Here is a tiny trained network, its code and every weight. The questions are about switching its units off for an input and a class, where a switched-off unit gives its printed mean instead of its output.

import numpy as np


def w(rows, s, z=0):
    codes = np.array(rows[::2]) - 128.0
    scale = np.full(codes.shape[1], s)
    scale[-1] = z or s
    return codes * scale


def f(y):
    return y / 2 * (1 + np.tanh(0.7978845608 * (y + 0.044715 * y**3)))


def log_softmax(a):
    a = a - a.max(-1, keepdims=True)
    return a - np.log(np.exp(a).sum(-1, keepdims=True))


def net(x, mask):
    res = np.array(x, float).reshape(1, 3) / 4 @ E
    y = f(res @ A[0][:, :-1].T + A[0][:, -1])
    res = res + np.where(mask, y, B[0][:, -1]) @ B[0][:, :-1]
    return log_softmax(res[-1] @ U[:, :-1].T + U[:, -1])


A, B = {}, {}
E = w([
[172,44,94,7,119,118,110,208,241,64,126],'x0',
[172,34,31,92,31,125,118,98,37,121,194],'x1',
[255,116,168,102,124,94,198,107,93,164,75],'x2',
],0.0098)
A[0] = w([
[147,95,55,92,118,97,141,92,65,135,194,5],'N1',
[47,115,109,186,114,103,175,48,67,127,73,138],'N2',
[104,103,91,127,120,121,108,144,191,127,144,156],'N3',
[158,225,188,151,190,93,118,140,184,137,46,167],'N4',
[229,141,205,104,61,79,254,140,74,131,52,170],'N5',
[173,116,64,107,131,132,133,157,187,33,103,182],'N6',
[118,222,112,128,152,154,146,118,38,111,145,128],'N7',
[153,32,118,142,40,118,50,95,83,124,142,20],'N8',
[47,182,127,114,113,119,60,127,166,134,152,175],'N9',
[151,60,92,90,116,165,112,125,135,27,93,84],'N10',
[36,118,132,125,81,188,29,125,128,121,214,168],'N11',
[220,131,147,99,128,82,153,64,149,156,137,134],'N12',
[131,153,132,178,115,222,115,76,89,173,120,152],'N13',
[130,123,170,50,213,109,107,117,226,111,116,172],'N14',
[161,103,157,68,114,81,137,111,172,72,101,81],'N15',
],0.0079,0.0011)
B[0] = w([
[79,152,166,118,190,176,92,79,34,227,104,181],'N1',
[173,222,149,86,59,90,133,56,199,68,143,193],'N2',
[147,116,117,127,87,78,178,125,165,125,109,153],'N3',
[135,86,181,167,142,237,114,76,73,164,169,235],'N4',
[95,69,122,44,197,153,196,132,188,1,139,246],'N5',
[154,227,132,161,115,83,99,36,151,116,150,189],'N6',
[160,149,148,57,25,102,30,149,214,128,183,180],'N7',
[166,115,166,163,160,172,71,73,37,177,124,185],'N8',
[58,90,78,86,189,178,201,153,122,114,119,169],'N9',
[147,215,98,151,67,103,50,125,127,152,178,179],'N10',
[13,25,97,82,124,176,216,208,161,64,106,184],'N11',
[68,143,154,46,115,148,161,135,159,60,118,186],'N12',
[120,136,128,152,84,44,131,169,149,132,225,187],'N13',
[220,188,149,169,127,152,95,107,156,196,73,201],'N14',
[148,79,127,145,85,115,133,110,166,116,126,181],'N15',
],0.0069,0.014)
U = w([
[48,26,58,47,180,153,172,173,197,2,87,253],'0',
[129,219,112,162,10,48,40,110,245,143,123,22],'1',
[100,119,132,171,202,226,43,97,89,229,89,155],'2',
],0.0068,0.00041)

Each question gives the input, the list of numbers given to net, and the class t.
The units are the neurons (one row each of A and B). Each row of codes is followed by its name. A weight is (code - 128) times the scale printed after its matrix; where a second scale follows, it is the last column's (A, B and U).
mask holds one flag per neuron, in row order. A switched-off neuron (its flag False) gives its mean, the last column of its row in B, instead of its output. The means were averaged over made-up inputs and are rounded, as every weight is.
A unit's drop is (log p(t) with every unit on - log p(t) with that unit switched off) / (log p(t) with every unit on - log p(t) with every unit switched off).
The circuit of an input: a set's keep is (log p(t) with only the set's units on - log p(t) with every unit switched off) / (log p(t) with every unit on - log p(t) with every unit switched off). Starting from the 12 units with the biggest drops (on a tie, the unit counted first), units are removed one at a time, each time the one whose removal leaves the highest keep (on an exact tie, the one counted first), for as long as the keep stays at least 0.8.
circuit, biggest first: the units of the circuit, biggest drop first
top k neurons: the k neurons with the biggest drops, biggest first
drop when u is switched off: that unit's drop, to one decimal
input [6,-8,7], class 2: top 3 neurons : [N14, N4, N11]
input [-8,8,5], class 1: top 4 neurons : [N2, N7, N13, N4]
input [-4,3,-7], class 0: circuit, biggest first : [N11]
input [-7,8,8], class 0: top 2 neurons : [N5, N12]
input [2,7,5], class 2: top 2 neurons : [N1, N8]
input [5,5,-3], class 1: top 2 neurons : [N10, N4]
input [-7,-6,2], class 1: top 3 neurons : [N2, N7, N13]
input [1,-8,-7], class 2: top 2 neurons : [N5, N14]
input [-3,7,-3], class 2: top 2 neurons : [N1, N8]
input [-6,3,-5], class 1: top 3 neurons : [N5, N2, N7]
input [-7,5,-7], class 0: top 2 neurons : [N11, N9]
input [0,-4,5], class 0: drop when N5 is switched off : 1.5
input [-6,-6,-1], class 1: drop when N2 is switched off : 1.1
input [6,7,6], class 2: circuit, biggest first : [N8]
input [0,5,-2], class 2: drop when N5 is switched off : 0.2
input [0,-5,6], class 0: drop when N5 is switched off : 2.5
